Below is a small trained network, with its code and all its weights. Each question gives an input and a target symbol and asks what happens when units are switched off, that is, made to give their printed mean instead of their output.

import numpy as np


def w(rows, s, z=0):
    codes = np.array(rows[::2]) - 128.0
    scale = np.full(codes.shape[1], s)
    scale[-1] = z or s
    return codes * scale


def norm(h):
    return h / np.sqrt((h * h).mean(-1, keepdims=True) + 1e-5)


def f(y):
    return y / 2 * (1 + np.tanh(0.7978845608 * (y + 0.044715 * y**3)))


def softmax(a):
    e = np.exp(a - a.max(-1, keepdims=True))
    return e / e.sum(-1, keepdims=True)


def log_softmax(a):
    a = a - a.max(-1, keepdims=True)
    return a - np.log(np.exp(a).sum(-1, keepdims=True))


def net(x, mask):
    ids = ['αγεζηθλμξπστφ'.index(c) for c in x.split()]
    T = len(ids)
    res = E[ids] + P[:T]
    r = norm(res)
    for j in range(3):
        rows = slice(3 * j, 3 * j + 3)
        q, k, v = (r @ M[0][rows].T for M in (Q, K, V))
        z = softmax(np.where(np.tri(T) > 0, q @ k.T / 3**0.5, -1e9)) @ v
        o = O[0][rows]
        res = res + np.where(mask[j], z, o[:, -1]) @ o[:, :-1]
    y = f(norm(res) @ A[0][:, :-1].T + A[0][:, -1])
    res = res + np.where(mask[3:19], y, B[0][:, -1]) @ B[0][:, :-1]
    return log_softmax(norm(res)[-1] @ U[:, :-1].T + U[:, -1])


Q, K, V, O, A, B = {}, {}, {}, {}, {}, {}
E = w([
[110,207,121],'α',
[109,125,204],'γ',
[140,131,93],'ε',
[146,145,156],'ζ',
[144,145,159],'η',
[96,156,65],'θ',
[165,156,126],'λ',
[151,160,155],'μ',
[162,154,124],'ξ',
[106,91,83],'π',
[123,252,135],'σ',
[72,150,213],'τ',
[132,95,155],'φ',
],0.031)
P = w([
[9,88,130],'0',
[190,141,158],'1',
[192,137,157],'2',
[186,131,144],'3',
[183,124,138],'4',
[187,125,134],'5',
[188,129,135],'6',
[193,125,141],'7',
],0.012)
Q[0] = w([
[253,168,152],'head 0',
[130,96,117],'head 0',
[33,110,109],'head 0',
[158,114,90],'head 1',
[127,138,164],'head 1',
[204,147,135],'head 1',
[109,52,136],'head 2',
[111,96,152],'head 2',
[183,97,155],'head 2',
],0.064)
K[0] = w([
[2,138,101],'head 0',
[126,117,119],'head 0',
[204,117,147],'head 0',
[158,150,142],'head 1',
[99,103,125],'head 1',
[118,124,176],'head 1',
[189,93,151],'head 2',
[157,130,151],'head 2',
[91,89,157],'head 2',
],0.067)
V[0] = w([
[164,187,132],'head 0',
[69,94,105],'head 0',
[187,100,168],'head 0',
[126,95,150],'head 1',
[127,150,84],'head 1',
[126,116,82],'head 1',
[130,249,185],'head 2',
[23,226,6],'head 2',
[82,202,129],'head 2',
],0.021)
O[0] = w([
[116,106,152,94],'head 0',
[147,131,100,182],'head 0',
[105,153,146,76],'head 0',
[114,129,114,179],'head 1',
[124,113,156,18],'head 1',
[104,115,144,2],'head 1',
[181,157,216,253],'head 2',
[116,251,120,85],'head 2',
[141,168,185,207],'head 2',
],0.03,0.0072)
A[0] = w([
[40,188,125,26],'neuron 0',
[161,76,144,66],'neuron 1',
[149,149,121,123],'neuron 2',
[180,116,145,48],'neuron 3',
[147,78,85,7],'neuron 4',
[144,141,116,121],'neuron 5',
[60,116,179,63],'neuron 6',
[127,115,133,106],'neuron 7',
[89,56,201,134],'neuron 8',
[160,103,128,48],'neuron 9',
[113,117,91,140],'neuron 10',
[142,142,148,81],'neuron 11',
[58,138,73,28],'neuron 12',
[167,76,139,168],'neuron 13',
[38,125,192,80],'neuron 14',
[4,101,221,65],'neuron 15',
],0.033,0.011)
B[0] = w([
[68,21,156,165],'neuron 0',
[132,254,146,186],'neuron 1',
[131,84,94,169],'neuron 2',
[86,93,140,159],'neuron 3',
[64,126,3,186],'neuron 4',
[135,101,117,143],'neuron 5',
[199,122,82,132],'neuron 6',
[129,154,147,127],'neuron 7',
[239,211,110,224],'neuron 8',
[143,191,139,137],'neuron 9',
[171,115,114,164],'neuron 10',
[120,102,86,158],'neuron 11',
[224,199,181,138],'neuron 12',
[24,92,135,248],'neuron 13',
[199,102,42,141],'neuron 14',
[243,185,52,154],'neuron 15',
],0.058,0.011)
U = w([
[146,155,146,87],'α',
[11,146,165,71],'γ',
[139,156,108,59],'ε',
[97,56,168,133],'ζ',
[109,82,162,169],'η',
[97,196,91,3],'θ',
[121,152,155,104],'λ',
[160,80,252,157],'μ',
[127,190,148,62],'ξ',
[250,140,99,57],'π',
[141,154,157,114],'σ',
[208,22,146,109],'τ',
[108,87,64,251],'φ',
],0.021,0.0055)

Each question gives the input, a string of symbols that net reads in full, and the target symbol t.
The units are the heads (3 rows each of Q, K, V and O) and the neurons (one row each of A and B). Each row of codes is followed by its name. A weight is (code - 128) times the scale printed after its matrix; where a second scale follows, it is the last column's (O, A, B and U).
mask holds one flag per unit, heads first, then neurons. A switched-off unit (its flag False) gives its mean, the last column of its rows in O or B, instead of its output. The means were averaged over made-up inputs and are rounded, as every weight is.
A unit's drop is (log p(t) with every unit on - log p(t) with that unit switched off) / (log p(t) with every unit on - log p(t) with every unit switched off).
The circuit of an input: a set's keep is (log p(t) with only the set's units on - log p(t) with every unit switched off) / (log p(t) with every unit on - log p(t) with every unit switched off). Starting from the 12 units with the biggest drops (on a tie, the unit counted first), units are removed one at a time, each time the one whose removal leaves the highest keep (on an exact tie, the one counted first), for as long as the keep stays at least 0.8.
circuit, biggest first: the units of the circuit, biggest drop first
unit that matters most: the unit with the biggest drop
k most important neurons: the k neurons with the biggest drops, biggest first
heads that matter: for each layer, one digit per head in row order, 1 if its drop is at least 0.15 and else 0, layers parted by /
drop when u is switched off: that unit's drop, to one decimal
input φ τ α λ, target φ: heads that matter : 001
input μ μ π, target π: circuit, biggest first : (head 0; neuron 8)
input γ φ ξ, target γ: unit that matters most : head 2
input α μ φ μ ε μ μ φ, target φ: circuit, biggest first : (head 2; neuron 4)
input τ α μ α η, target τ: 4 most important neurons : (neuron 1; neuron 13; neuron 4; neuron 8)
input μ τ μ ε, target μ: circuit, biggest first : (head 2; neuron 8; neuron 1)
input ζ φ θ φ φ μ γ ε, target ζ: circuit, biggest first : (neuron 8; neuron 4)
input θ σ φ ξ, target θ: 2 most important neurons : (neuron 13; neuron 8)
input γ μ μ ζ τ μ ζ, target γ: circuit, biggest first : (head 2; neuron 13)
input τ μ μ, target τ: 3 most important neurons : (neuron 1; neuron 13; neuron 8)
input π λ ξ φ γ, target φ: 2 most important neurons : (neuron 13; neuron 8)
input θ π φ φ τ τ ζ, target θ: 3 most important neurons : (neuron 13; neuron 8; neuron 0)
input μ μ γ τ θ μ ξ, target μ: 2 most important neurons : (neuron 8; neuron 1)
input φ π μ μ ξ ξ μ ζ, target φ: circuit, biggest first : (head 2)
input σ τ φ φ π φ γ, target φ: 3 most important neurons : (neuron 13; neuron 4; neuron 12)
input τ θ γ ξ, target τ: 2 most important neurons : (neuron 1; neuron 8)
input θ μ θ π τ μ φ ξ, target θ: 3 most important neurons : (neuron 8; neuron 13; neuron 0)
input θ τ μ τ ξ τ, target π: drop when head 0 is switched off : 0.1
input τ σ τ τ φ μ η θ, target γ: drop when neuron 0 is switched off : 0.3
input τ ζ ε, target τ: drop when neuron 4 is switched off : 0.4
input φ ξ μ θ μ ξ, target φ: drop when neuron 5 is switched off : 0.0
input σ φ μ μ τ τ, target π: unit that matters most : head 0
